[ 18 -19  -3 -10 -11  13  -7  26  12  -5   4 -20   5  18  26 -51] : (85) > <31>
[ 22 -13 -10 -18   1  16  -6  25   9 -10  10 -18  25  19  26 -35] : (85) > <15>
[  4  -5  12  13   1  15   2  30  11  -4  -3 -30  13  13  10 -45] : (81) > <22>
[ 11  -9  -7   0   6  10 -11  15  -4 -16  10 -22  -4   4   8 -17] : (85) > <21>
[  9  -6   6   3   5  21   0  39   9 -13  -4 -24  19   3   2 -24] : (81) > <22>
[ 18 -18  -4  12   6  26   6  52   3 -33 -12 -43  36  -2   7  29] : (81) > <17>
[ 10   2   7   3   6  22   1  33   1  -8   1 -19  23   4  12 -17] : (81) > <16>
[ 18  10  17   4   8  19   3  47  15 -15   3 -43  17   9  32 -69] : (81) > <22>
[ 16 -10  -6  -2   6   4  -7  13   4 -12   8 -26   8   8  15 -25] : (85) > <15>
[ 26 -13 -13 -13 -12  23  -9  31  15   0   9 -24  20  31  18 -43] : (85) > <31>
[ 12  -7   9  -5   6  27  -1  47  16  -7  -9 -34  29  19  11 -45] : (81) > <16>
[  4  -9   7   2  10  22   2  39  -5 -22  -6 -25  28   1  -1  25] : (81) > <22>
[  6 -16  13   1  23   8   1  44   0 -19  -5 -33  19  -6   9 -16] : (81) > <16>
[  7 -11   5  -1  12  22   6  29   3 -19  -2 -20  29   3   2  29] : (81) > <22>
[ 12  20   9  42 -25  33   4  33   6  38 -15 -41  33  54  -2 -29] : (81) > <16>
[ 21  -7  -1   5  16  22   3  40  -3 -17  -4 -23  28  11  -1  35] : (81) > <17>
[  5  -9  15   6  11  18  14  35   6  -9  -2 -30  23   8  13 -11] : (81) > <22>
[  6   0   7  12   5  15   5  28   7  -9  -6 -29  22   5  11 -11] : (81) > <22>
[  15   -9   20   -9   13   29    2   29   21   -1    8    2   25    5
   17 -100] : (81) > <22>
[  7  -8   6  -5  16  28   2  28   4  -8   0 -21  31   1   7  -7] : (81) > <22>
[ 10  -9   7  10   6  11   1  34   7 -13  -4 -37  28   1  11  -4] : (81) > <17>
[ 17  -2   4  19   7   7   7  19   5  -1  -3 -28  19  13  17 -50] : (81) > <17>
[ 23  -9  -6  -3 -15  30 -11  28  18  14   0 -23  18  34  23 -78] : (85) > <31>
[ -1 -12   2   6  11  13  -6  39   5 -23  -8 -28  26  -8   9 -33] : (81) > <16>
[ 90  -9 -10  26  -2   5  -4  27   1  -5   3 -53  16  17   5 -32] : (85) > <15>
[ 22  -7  -9 -19   2   6 -13  22   7 -18  19 -23  12   5  18 -31] : (85) > <21>
[ 12 -11   9   4  13  22  -1  37  -2  -9   0 -24  29  16   9 -24] : (81) > <17>
[ 16   4 -13  15 -20  12   0  10   3  19   0 -33  26  37  -1   8] : (85) > <21>
[ 26 -10  -9   7 -24  27 -13  29  10  11  -1 -33  27  34  19 -21] : (85) > <31>
[ 27 -14  -4   6 -15  19  -7  36   8  -3  12 -44  22  15  11   6] : (85) > <15>
[ 14 -13  -6  -8   5  -4  -2   1   4 -12  12   6   7   6   9  -6] : (85) > <21>
[ 19  -3   8  -8  11  17   1  36  13  -1  -1 -22  32  15  19 -43] : (81) > <17>
[  9  -8   6  11  12  11  -1  44   4 -15  -3 -40  36   3  11 -13] : (81) > <16>
[ 13 -12   7   1  14  21   2  40   9 -11   4 -36  22   7   8 -33] : (81) > <22>
[ 11 -12  13   8   9  17   3  43   3 -21   0 -42  23   0  24 -31] : (81) > <22>
[ 16 -10   0  -4   8  -6 -10   6   8 -11   6 -22  -9   8  24 -80] : (85) > <15>
[ 20 -20  -6   0  -4  21 -15  40  14 -11   8 -35  16  11  26 -57] : (85) > <31>

[ -8  -4   0   4   9  -2  -6  -5   1  -7  -3 -20   3   7  -1  -2] : (26) > <75>
[ -6  10   1   5  -8   5 -18   0  -8   6   0 -24  -2   0  -2  -6] : (22) > <84>
[ -6  11  -2   2   2  -1 -17   3  -6   2  -1 -27  -2   4  -2 -10] : (26) > <75>
[-12  13  -3   4   2   1 -16   5  -8   4   1 -24  -4   4  -3  -7] : (26) > <75>
[-9  2 -4  2  6 -2  1  3 -3 -3 -2  0 -1  2 -2 -1] : (26) > <68>
[  5  12   5   9 -24  11 -27   1  -9  13   3 -36   0  -3  -3  -4] : (22) > <67>
[  5   0   6   5 -14   1 -12  -4  -1   6  10 -20   5  -3  -1  -4] : (22) > <82>
[-12  26   2  -3   3   4 -23   8  -8   8   3 -26  -9   1  -7 -12] : (26) > <68>
[  7  14   4   0 -15   5 -22   7  -8  14   4 -24  -3   0  -1  -6] : (22) > <84>
[  4   8   8  -6 -18   6 -25  -2  -9  12   2 -36   3  -2  -4  -7] : (22) > <67>
[ 6 -4  3  4 -9 -5 -2 -1 -2  6  0 -3  5 -5 -1 -3] : (22) > <84>
[ -8   2 -19  -1   8  14 -24  -5  -3 -14  -2 -39  -1  18   1   4] : (26) > <75>
[  2  13   2   3 -13   6 -25   4  -9  11   2 -35  -3   2  -2  -5] : (22) > <84>
[ -9  11  -2   0   4  -2 -16   5  -3   3   1 -28  -3   6  -4  -7] : (26) > <75>
[-12  19   9   4   5  -2 -19   2  -7  11   1 -26  -4  -5  -7 -13] : (26) > <68>
[ -1  17   6  14 -28  10 -13   4 -14  15   1 -20  -1  -8  -5  -8] : (22) > <67>
[ -8  16   2   1   1   0 -12   6  -6   7   0 -11  -6  -3  -4  -8] : (26) > <68>
[  7   1  10  11 -24   4 -21  -5  -6  11   1 -31   7  -5  -1  -3] : (22) > <67>
[-11  25   0  -5   9   4 -24   8  -7   5   2 -29 -10   5  -3  -9] : (26) > <68>
[  5  10   1  -3  -4   2 -11   8  -3   7   4 -12  -5   3   0  -2] : (22) > <84>
[ -5  11   2  -1   9  -8  -7   5  -1   6   2 -11  -5   2   1  -8] : (26) > <81>
[-33  20   7   5 -10   5 -27   5 -10  12   2 -32  -4  -2  -4 -11] : (22) > <84>
[ -7  16  -4  -5   6   2 -11   8  -3   2   3 -13  -8   4  -1  -6] : (26) > <81>
[  6   4   8   9 -19   4 -24  -4  -7  10   1 -38   5  -3  -1   2] : (22) > <82>
[ -9  14  -1   3  -1   3 -21   3  -8   4  -1 -32  -4   4  -4  -7] : (26) > <75>
[ -7   7  -7  -1   1   7 -11  -1  -3  -5  -1 -15  -4   6  -1   0] : (26) > <68>
[ -9  24  -1  -2  -1   3 -23  11 -10   6   2 -27 -11   3  -5  -8] : (26) > <68>
[ -2  18   2  -4  -4   6 -22   9  -8   9   3 -24  -7   0  -3  -7] : (22) > <84>
[ -8  15   0  -3   8   3 -14   4  -3   2   1 -19  -7   2  -4  -5] : (26) > <68>
[ -7  15  -2  -4   8   0 -19   6  -4   2   1 -24  -6   5  -2  -7] : (26) > <81>
[ -8  17   2   0   3  -2 -19   7  -8   7   1 -26  -4   2  -3 -10] : (26) > <75>
[  5   5   9   6 -14   0 -15   2  -5  12   4 -25   1  -5  -2  -5] : (22) > <82>
[  3  10   3   6 -20   6 -28   4  -8  13   2 -39   1   0  -3  -6] : (22) > <67>
[  2   9   8   3  -8 -16 -16  -2  -4   8   2 -24   1  -4  -2  -6] : (22) > <82>
[ -3   8   3  12 -20   7 -25  -4 -11  11   1 -33   3  -4  -5  -5] : (22) > <67>
[-13  18  -3  -4  12   2 -18   7  -6   3   3 -19  -9   5  -5  -9] : (26) > <81>
[-10  13   3  -2  10  -6  -4   9  -5   5   0  -8  -4   0  -3  -9] : (26) > <81>
[ 11  12  15   4 -23   1 -23   3  -7  20   4 -30   2  -8  -1  -5] : (22) > <82>
[  2  17   7   7 -18   5 -29   2 -13  15   4 -43  -1  -3  -4  -8] : (22) > <67>
[-15  26  -2  -2   9   7 -25   6  -6   3   3 -28 -12   5  -6  -7] : (26) > <68>
[  3   8  16  13 -22  -2 -16  -2  -7  17   1 -20   6 -13  -6  -8] : (22) > <67>
[ 4  7  2 -4 -2  3 -9  4 -2  4  3 -9 -4  0  1 -1] : (22) > <84>
[-13  16  -4  -6  16   1 -10   5  -2  -2   1 -14  -8   5  -4  -6] : (26) > <81>
[ -4  23   3  10 -18  13 -35   2 -15  14   2 -44  -4  -2  -6  -9] : (22) > <67>
[ -8  19   1  -3   4   4 -14   7  -7   5   2 -15  -9  -1  -4  -6] : (26) > <68>
[  8   1   7   6 -20   2 -16  -1  -5  10   2 -26   6  -3   1  -3] : (22) > <67>
[-11  16   1  -2   5   3 -17   3  -5   2   1 -23  -5   4  -5  -7] : (26) > <68>
[ -3  15   6  10 -21   6 -28   2 -14  16   3 -46   1  -4  -4  -9] : (22) > <67>

[-23   3  -2  -1  -1   4  -1  -1  -1 -12  -6   4  -1 -10  -6   8] : (13) > (233)
[  6   1  -1   5  -7  -2   0 -14   7  -3  -1 -18   8  -1   6 -12] : (11) > (231)
[  5   6  -6  -3   8   7  -3   8   2   5 -15  23   2   3 -25   7] : (13) > (233)
[-16 -12   2   2  -5  -1   2  -1   1 -10  -7 -12   7  -5  13 -17] : (11) > (231)
[  5   2  -6  -3  -1   0  -1 -14  13  -7 -11   1  11  -2  -7  -9] : (11) > (231)
[  5  -1  -2   0   5   7   0   3   0   4 -12  18 -13   1  -6   1] : (13) > (233)
[ 16   0  -3   5  -1   3   0  11 -11  12  -6  -4 -10   1  -2   0] : (13) > (233)
[ -2  -4   0   2  -2   1   0   0   4   1  -9  -6  11   1   0 -11] : (11) > (227)
[  4  -1   0   4  -5  -1   1 -18   5  -7   0 -16  10  -5   1 -11] : (11) > (231)
[ 11   1  -2   5   5   2   0  16  -8   5 -10  -4  -3   1  -8   4] : (13) > (233)
[ -9 -11  -3   3   0  10   1   7  -7  16 -10   6   9   1  -7  -4] : (13) > (224)
[ -2  -5  -2  -2   5   4  -3   7 -10   9 -13  11   3   6  -9   3] : (13) > (233)
[-15   2  -5  -6   5  15   1  10   7   0 -10  23   8  -7 -10   0] : (13) > (224)
[-1  0 -2 -2 -2 -2 -2 -7  9 -5 -5 -1  7 -5 -7 -5] : (11) > (227)
[  6  -3  -6   1   3   8   0   8  -4   6 -15  14  -2   4  -9  -1] : (13) > (233)
[ -4 -10  -1  -2  -2   1  -3   1   4   1 -11  -5  13   3   8 -18] : (11) > (231)
[ -8  -1   0  -6  -2  -3  -2   5   9   1 -16  -7  10   0  -5  -6] : (11) > (232)
[  9   6  -7  -7   7   8  -5   5  16   3 -10  16   5   4 -23   7] : (11) > (227)
[  3  13   1   8  -3  -7   1  -9  16 -23   7 -19   3 -12  -1   4] : (11) > (232)
[-15  -6  -4  -5   3  10  -3  10  -1  13 -21  29   1   8  -1  -6] : (13) > (228)
[-5  0 -2 -3  3  8 -3  0  3  2 -9 23  2  3 -4  1] : (13) > (228)
[  5  -5  -2   1   1  -2   0   4  -1   7  -7 -14   2   3   5 -10] : (11) > (231)
[ -9 -10   0  -1  -3   1  -1  -5   6  -1  -2  -9  13  -1   5 -14] : (11) > (227)
[  2  -3  -3  -1  -2   2  -1  -8   5  -1  -6 -18  10  -6  -4  -9] : (11) > (227)
[-9  7  0 -2 -1 -1 -2  2 11 -6 -4 -6  8 -4  1 -1] : (11) > (232)
[  8  -5   0   7  -2   1   0   3  -5   9 -10   9  -4   6  -4   6] : (13) > (228)
[-15 -15  -3  -8   2   5  -2   5   2  10 -15  11  13   8  -2 -11] : (11) > (231)
[-15  -6  -1   2   2   6  -2  20  -5   6 -14  12   1  -1   0  -3] : (13) > (233)
[-16   1  -4  -5   8  12  -2   8   3   2 -17  26   5  -4 -18   5] : (13) > (224)
[ -7  -6   4   5  -6  -2   2  -1  -1  -5  -4 -15   8  -4  16 -13] : (11) > (232)
[ -5   1  -4  -3   5   8   0   8   5  -5 -13  16   2  -1  -2  -4] : (13) > (233)

[-12   3 -22   3  -3  -9  -3   9  35  -4  -9  15  12   0  -6  -6] : <233> > [47]
[ -9  -1 -18  16  -3  -9  -8  -4  24  -3   0   6   6  14   3  -8] : <226> > [53]
[ -1   0 -15  12  -7 -13  -5   1  28   1  -6  10  -3  -1  -4  -4] : <233> > [51]
[-21   2 -47  13  -1 -13 -10   7  27  -7  -2  16  15  -3  14  -5] : <226> > [52]
[ -5   5   2  18   2 -14   0  12  30 -10  -7  11   8  -6  -4  -8] : <233> > [41]
[ -4   6  10  19   0  -6   1  -6  47 -11 -15  15  -1   3  -8  -4] : <233> > [47]
[  3   1 -28  22  -5 -13  -2   4  32  -3  -7  13  -4   1  -6  -8] : <233> > [51]
[-10   4   8   8 -13  -8  -2   8  22  -5  -9  13  -1  -3  -8 -14] : <233> > [41]
[-14   0 -31   9  -6 -10 -15   1  29  -7   1  18  12  -5   3   1] : <226> > [53]
[-24   6 -47  10  -5 -10  -7   6  39   0  -7  15  15  -2  -2  -6] : <226> > [44]
[-18   6 -77  23  -7 -11 -12   3  24  -4  -4  23  14   1   1  -3] : <226> > [44]
[-19   1 -30  18  -6 -14  -8   3  24   2   3  10  20  -1   1  -4] : <226> > [52]
[-24   2 -54  22 -11  -6  -9   3  25  -6  -4  16  13   2   1  -5] : <226> > [44]
[-12   9 -28  25 -10 -10  -3   0  21  -5  -4  11   6   3   1 -10] : <226> > [52]
[ -2   0  -5  22  -8 -16  -3   5  29  -6 -11  11   0   2  -3  -4] : <233> > [41]
[-16  -1 -27  15 -18 -11 -12   1  30   0  11  14   6   0   7  -9] : <226> > [53]
[ -6   8   3  22  -7 -14  -1   9  25  -8  -7  15   0   1  -6 -10] : <233> > [41]
[-22   4 -35   8  -6  -8  -8  11  32  -1  -7   9   6   0   0  -3] : <226> > [53]
[-16   7 -52  10  -6  -6  -8   5  34  -5  -2  19  16 -15   1  -5] : <226> > [44]
[  0  -3 -26  12  -6 -13  -5   7  32  -2  -8   7  -4   0  -3  -6] : <233> > [51]
[-16  -2 -43  14 -13 -12 -10   3  36  -4  -1  18  22   4   3   0] : <226> > [44]
[ -4  -8 -35  12 -15  -2  -8   4  33  -3   2   8   5  -4  -1  -5] : <226> > [44]
[ -4   0   9  16   0 -16  -1   7  30   1  -8  10  -3   0  -8  -7] : <233> > [47]
[-18   1 -43  25  -1 -12  -8  -4  26  -1   2  10   8   0   5  -1] : <226> > [52]
[  0  -2   8  12   1 -17  -6  11  31  -1  -7  11   2   2  -6   2] : <233> > [47]
[ -5   9 -20  25  -8  -8  -6   6  25  -5 -10  19  -6   0  -3  -7] : <233> > [51]
[-10   1 -28  16   2 -11  -1   6  28  -5  -8  16   6   6  -8  -2] : <233> > [47]
[-17   0 -41  14 -10 -14 -12   2  26  -9   2  12  12  -3   2  -6] : <226> > [44]
[ -5   5   3  20   2 -10   1   7  35  -7 -13   9   0  -2  -3  -8] : <233> > [41]
[ -1   5 -21  27   2  -5  -3   0  29  -7  -6  15   0   3  -5  -2] : <233> > [47]
[-26   3 -32  18 -12  -5  -8   1  16  -3   1  10  14  -3   3 -10] : <226> > [52]
[-15  -1 -34  15  -2 -21  -8   3  26  -2  -6  15   8  -2   8   1] : <226> > [53]
[ -1   0 -34  15  -7  -9 -12   7  30  -5  -5  25   8   2  -5  -2] : <233> > [47]
[-19   4 -58   7  -9 -12  -9   8  26  -7   1  18   9  -3   1  -1] : <226> > [44]
[-22   4 -43  10  -7 -11  -1   5  24  -2  -2   4  10  -1   2  -7] : <226> > [53]
[-22   0 -31  15 -10 -13  -4   3  31  -3   0   7  11  -1   1  -8] : <226> > [44]
[-15   7 -44  20 -12 -12  -9   0  31  -8   6  14  11  -3  -2  -8] : <226> > [52]
[-12   0 -35   9 -16 -12 -11  -3  28   0  -2  17   4   3   1  -4] : <226> > [52]
[-17   2 -32  12 -10  -8 -13   0  12  -8  -3  11  16  -2  -7  -8] : <226> > [44]
[ -4   4 -23  23  -4 -21  -3   4  27 -11 -15  13   2  -3   0 -11] : <233> > [41]
[-10   4 -20  19  -7 -15 -15   8  28 -10  -9  18   3   1  -6  -9] : <233> > [41]
[-12   7   3  15  -4  -9  -3   9  33 -18  -6  10   1   2  -5  -1] : <233> > [47]
[-17  -1 -58  15  -8 -14 -16   7  33  -3  -2  18  11  -1   1   0] : <226> > [44]
